Below are the code and all the weights of a small trained network. Each question names an input and a target symbol and asks about switching units off, where a switched-off unit gives its printed mean instead of its output.

import numpy as np


def w(rows, s, z=0):
    codes = np.array(rows[::2]) - 128.0
    scale = np.full(codes.shape[1], s)
    scale[-1] = z or s
    return codes * scale


def norm(h):
    return h / np.sqrt((h * h).mean(-1, keepdims=True) + 1e-5)


def f(y):
    return np.maximum(y, 0)


def softmax(a):
    e = np.exp(a - a.max(-1, keepdims=True))
    return e / e.sum(-1, keepdims=True)


def log_softmax(a):
    a = a - a.max(-1, keepdims=True)
    return a - np.log(np.exp(a).sum(-1, keepdims=True))


def net(x, mask):
    ids = ['ΔΛΣΦΨΩβεζημξτ'.index(c) for c in x.split()]
    T = len(ids)
    res = E[ids] + P[:T]
    u = 0
    for l in range(3):
        r = norm(res)
        for j in range(2):
            rows = slice(2 * j, 2 * j + 2)
            q, k, v = (r @ M[l][rows].T for M in (Q, K, V))
            z = softmax(np.where(np.tri(T) > 0, q @ k.T / 2**0.5, -1e9)) @ v
            o = O[l][rows]
            res = res + np.where(mask[u + j], z, o[:, -1]) @ o[:, :-1]
        u += 2
        y = f(norm(res) @ A[l][:, :-1].T + A[l][:, -1])
        res = res + np.where(mask[u : u + 4], y, B[l][:, -1]) @ B[l][:, :-1]
        u += 4
    return log_softmax(norm(res)[-1] @ U[:, :-1].T + U[:, -1])


Q, K, V, O, A, B = {}, {}, {}, {}, {}, {}
E = w([
[151,90,113,2,116,124,119,111,97,120],'Δ',
[134,104,127,129,100,117,97,164,118,124],'Λ',
[119,133,92,90,146,59,172,84,151,145],'Σ',
[221,210,91,15,139,56,198,212,146,77],'Φ',
[135,96,138,151,120,106,141,161,127,97],'Ψ',
[145,105,124,149,95,109,146,168,122,117],'Ω',
[131,119,144,121,135,105,122,175,158,107],'β',
[141,114,170,132,106,120,105,122,144,109],'ε',
[158,130,146,154,109,173,131,100,111,106],'ζ',
[120,150,117,121,129,160,121,126,144,80],'η',
[139,174,98,170,96,125,109,128,107,113],'μ',
[92,152,134,125,115,148,174,140,96,123],'ξ',
[110,162,130,142,170,156,119,166,105,144],'τ',
],0.0075)
P = w([
[228,101,128,3,120,37,101,164,22,61],'0',
[200,110,137,48,98,68,110,179,67,79],'1',
[162,106,147,77,100,87,119,160,74,94],'2',
[146,113,153,107,84,122,124,192,120,96],'3',
[120,117,163,135,80,143,127,188,155,111],'4',
[91,130,166,165,95,164,148,161,182,131],'5',
[61,132,169,192,81,187,142,156,214,146],'6',
[15,116,166,240,83,214,145,157,248,183],'7',
],0.0029)
Q[0] = w([
[79,88,223,216,21,170,19,244,214,57],'L0H1',
[137,102,61,92,224,69,202,9,121,243],'L0H1',
[59,81,157,189,92,79,78,236,202,155],'L0H2',
[210,30,224,213,2,109,49,188,195,25],'L0H2',
],0.0067)
K[0] = w([
[13,135,168,216,128,183,151,141,157,193],'L0H1',
[254,113,111,75,131,80,81,105,111,55],'L0H1',
[53,151,136,227,103,198,158,129,163,188],'L0H2',
[57,187,88,185,118,235,118,116,157,100],'L0H2',
],0.0067)
V[0] = w([
[174,7,74,220,117,119,44,74,247,178],'L0H1',
[122,101,113,121,45,101,100,35,106,56],'L0H1',
[198,238,81,167,143,228,93,43,63,44],'L0H2',
[112,160,11,51,159,141,110,157,203,39],'L0H2',
],0.002)
O[0] = w([
[205,145,119,81,119,218,104,155,132,2,7],'L0H1',
[77,114,104,91,117,145,118,189,197,126,209],'L0H1',
[52,164,204,58,90,141,204,76,84,164,76],'L0H2',
[41,132,151,151,125,149,125,133,65,40,117],'L0H2',
],0.0029,0.0016)
A[0] = w([
[119,125,184,115,206,160,157,138,123,186,2],'L0N1',
[164,98,15,82,217,147,117,64,93,79,39],'L0N2',
[203,102,130,97,131,187,127,13,123,220,74],'L0N3',
[164,96,137,80,92,165,216,4,170,104,151],'L0N4',
],0.003,0.0024)
B[0] = w([
[131,178,88,68,156,198,118,112,64,106,137],'L0N1',
[38,126,184,144,63,64,169,60,43,153,156],'L0N2',
[105,50,135,115,156,165,152,253,119,219,148],'L0N3',
[45,86,102,82,140,173,124,206,107,210,249],'L0N4',
],0.0027,0.0013)
Q[1] = w([
[144,66,199,228,52,246,71,242,232,49],'L1H1',
[199,73,8,128,208,122,59,133,163,88],'L1H1',
[118,85,227,253,12,158,161,231,139,135],'L1H2',
[61,186,203,197,133,63,142,105,81,180],'L1H2',
],0.0067)
K[1] = w([
[85,165,162,217,106,222,127,82,185,152],'L1H1',
[183,10,208,94,98,112,48,111,254,92],'L1H1',
[60,196,140,190,142,161,120,162,236,135],'L1H2',
[104,145,118,193,172,234,76,132,94,235],'L1H2',
],0.0061)
V[1] = w([
[131,71,200,67,134,126,121,63,209,140],'L1H1',
[103,46,136,117,209,196,172,177,140,148],'L1H1',
[143,198,149,113,253,142,65,154,91,128],'L1H2',
[143,146,71,161,52,162,148,131,89,93],'L1H2',
],0.0046)
O[1] = w([
[158,58,253,147,70,50,117,130,117,150,152],'L1H1',
[114,65,113,61,156,65,120,226,7,144,24],'L1H1',
[103,155,184,211,114,177,139,221,88,139,6],'L1H2',
[167,146,146,128,132,155,182,44,207,69,103],'L1H2',
],0.0049,0.0021)
A[1] = w([
[214,95,211,254,87,77,98,93,133,136,4],'L1N1',
[95,136,170,108,98,134,120,122,104,60,93],'L1N2',
[62,123,122,146,182,82,179,55,132,165,32],'L1N3',
[122,151,113,215,95,128,128,163,89,130,111],'L1N4',
],0.0071,0.0037)
B[1] = w([
[189,78,226,158,110,63,99,142,173,115,255],'L1N1',
[88,85,105,175,68,171,167,175,121,105,166],'L1N2',
[119,111,83,190,114,2,122,93,153,198,183],'L1N3',
[108,169,181,129,175,132,139,172,123,162,151],'L1N4',
],0.0066,0.0058)
Q[2] = w([
[103,35,210,3,122,121,140,70,93,197],'L2H1',
[185,94,103,241,59,134,43,208,239,38],'L2H1',
[229,78,83,95,41,87,24,189,107,83],'L2H2',
[131,192,113,75,181,43,132,22,71,164],'L2H2',
],0.006)
K[2] = w([
[91,40,173,95,17,169,85,84,87,204],'L2H1',
[133,81,128,171,204,94,194,161,253,86],'L2H1',
[136,67,134,158,222,98,168,140,191,101],'L2H2',
[214,189,135,73,75,80,102,68,33,134],'L2H2',
],0.0064)
V[2] = w([
[124,112,106,50,101,221,64,189,198,179],'L2H1',
[153,127,153,10,117,128,246,107,132,225],'L2H1',
[107,88,95,114,52,201,5,199,220,222],'L2H2',
[150,73,154,208,159,116,215,167,162,70],'L2H2',
],0.003)
O[2] = w([
[140,139,180,24,118,64,123,6,65,113,91],'L2H1',
[136,167,168,15,81,173,137,141,212,200,147],'L2H1',
[210,253,118,88,86,36,157,154,47,65,185],'L2H2',
[94,87,106,43,195,92,124,138,94,86,253],'L2H2',
],0.0034,0.0016)
A[2] = w([
[135,98,100,96,118,97,103,89,137,106,209],'L2N1',
[77,109,80,197,135,21,137,62,163,255,4],'L2N2',
[130,88,138,105,140,99,105,165,71,143,171],'L2N3',
[93,171,110,139,176,165,125,122,111,149,163],'L2N4',
],0.008,0.0015)
B[2] = w([
[127,120,155,154,143,166,163,139,88,198,186],'L2N1',
[56,153,43,173,79,3,129,107,115,151,254],'L2N2',
[90,166,141,102,141,152,108,46,163,132,175],'L2N3',
[175,120,220,188,129,105,134,117,121,167,148],'L2N4',
],0.0062,0.0093)
U = w([
[124,142,127,130,124,147,132,132,116,116,6],'Δ',
[192,176,106,147,107,141,82,87,1,85,116],'Λ',
[152,134,65,134,92,185,24,192,147,173,83],'Σ',
[193,206,100,58,129,91,183,211,166,93,93],'Φ',
[102,41,87,161,242,167,115,97,107,107,155],'Ψ',
[206,66,71,160,146,177,222,147,102,177,119],'Ω',
[63,193,139,95,203,103,40,125,133,35,86],'β',
[182,56,205,167,114,79,78,135,174,88,152],'ε',
[81,117,170,25,102,166,150,67,101,192,116],'ζ',
[52,94,123,157,47,188,183,175,97,30,117],'η',
[136,201,123,167,134,193,164,34,213,99,135],'μ',
[61,136,59,191,84,43,137,107,126,177,159],'ξ',
[89,189,198,204,169,162,158,184,80,205,93],'τ',
],0.0066,0.0026)

Each question gives the input, a string of symbols that net reads in full, and the target symbol t.
The units are the heads (2 rows each of Q, K, V and O) and the neurons (one row each of A and B). Each row of codes is followed by its name. A weight is (code - 128) times the scale printed after its matrix; where a second scale follows, it is the last column's (O, A, B and U).
mask holds one flag per unit, layer by layer, with each layer's heads first. A switched-off unit (its flag False) gives its mean, the last column of its rows in O or B, instead of its output. The means were averaged over made-up inputs and are rounded, as every weight is.
A unit's drop is (log p(t) with every unit on - log p(t) with that unit switched off) / (log p(t) with every unit on - log p(t) with every unit switched off).
The circuit of an input: a set's keep is (log p(t) with only the set's units on - log p(t) with every unit switched off) / (log p(t) with every unit on - log p(t) with every unit switched off). Starting from the 12 units with the biggest drops (on a tie, the unit counted first), units are removed one at a time, each time the one whose removal leaves the highest keep (on an exact tie, the one counted first), for as long as the keep stays at least 0.8.
circuit, biggest first: the units of the circuit, biggest drop first
k most important neurons of layer l: the k neurons of layer l with the biggest drops, biggest first
which heads matter: for each layer, one digit per head in row order, 1 if its drop is at least 0.15 and else 0, layers parted by /
drop of u: that unit's drop, to one decimal
input ε τ μ, target τ: circuit, biggest first : [L1H2; L1N4]
input ζ Σ Λ, target ζ: which heads matter : 01 / 00 / 00
input Δ Φ Δ ζ Σ τ ε, target τ: which heads matter : 00 / 11 / 00
input η ε μ ζ, target μ: circuit, biggest first : [L0H2; L1H1]
input Ψ μ ε, target μ: which heads matter : 00 / 10 / 00
input ξ ε Δ Δ μ τ ε Λ, target τ: which heads matter : 00 / 10 / 00
input Δ η Σ β, target η: circuit, biggest first : [L0H2; L1N2; L2N2; L1N1]
input ε Ω ζ ε β, target ζ: which heads matter : 01 / 10 / 00
input ε Δ ε ε ε τ Λ μ, target τ: circuit, biggest first : [L1H2; L1N4; L2N2; L1N3]
input ε τ Σ ε Δ ε μ Λ, target μ: which heads matter : 10 / 10 / 00
input Δ Σ ε Δ, target ζ: circuit, biggest first : [L2N2; L1N1]
input Λ β Σ Σ Λ μ ε ζ, target μ: which heads matter : 11 / 01 / 00
input Ψ ε β ε Λ η Λ, target η: which heads matter : 00 / 00 / 00
input Δ Δ Φ Λ, target Φ: which heads matter : 00 / 10 / 01
input Λ Ψ τ μ ε, target τ: which heads matter : 10 / 11 / 00
input μ Δ Σ ε Λ β η ε, target η: 2 most important neurons of layer 1 : [L1N1; L1N2]
input Σ Λ Σ Λ Σ ε τ ξ, target τ: 2 most important neurons of layer 2 : [L2N2; L2N4]
input β ε Δ ε Δ Δ ε Φ, target Φ: 2 most important neurons of layer 1 : [L1N1; L1N3]
input Δ Λ ε Δ τ ζ Δ ε, target ζ: most important neuron of layer 2 : [L2N2]
input Λ Σ Ψ, target Ψ: 2 most important neurons of layer 2 : [L2N2; L2N3]
input ε μ μ ε Λ η Δ ε, target η: 2 most important neurons of layer 1 : [L1N2; L1N1]
input ε ε ε ε Σ τ ξ, target τ: drop of L1H2 : 1.2
input η Ψ Σ ζ, target ζ: drop of L0H2 : 0.4
input ε ε ε ε τ ε Ω, target τ: drop of L1N4 : 0.1
input Δ Λ ε Δ τ Φ Σ β, target β: drop of L2H2 : 0.1
